[[-63 -61  51 -32]
 [-28 -14 -32 -76]
 [-58 -52  69 -35]
 [-22 -33 -51  14]
 [-68 -70  10  52]]
=>
[[-63 -61]
 [-28 -14]]

[[  2  -9 -58  82 -35]
 [-78   9  42  23  72]
 [ 30  -5 -46  -3   6]
 [-66 -30  56 -35  60]]
=>
[[  2  -9]
 [-78   9]]

[[ -25   10]
 [ -44 -101]
 [ -15   32]]
=>
[[ -25   10]
 [ -44 -101]]

[[ 43  -7  81 -82]
 [ 66 -26  36  47]
 [-56  47 -16 -55]
 [ -3 -31  24 -37]]
=>
[[ 43  -7]
 [ 66 -26]]

[[ 17  37 -62 -20]
 [ 11  13 -43  34]
 [ 11  19 -46  21]
 [ 67 -27 -24   3]
 [ 43  21 -86 -13]]
=>
[[17 37]
 [11 13]]

[[-83 -31  95 -75]
 [-42  93 -91 -80]
 [ 90  81 -84  31]
 [-74  62   3 -98]]
=>
[[-83 -31]
 [-42  93]]

[[-55   3 -29]
 [ 14   5 -26]
 [ 22 -33   1]
 [-14  48 -34]
 [-37  61  78]]
=>
[[-55   3]
 [ 14   5]]
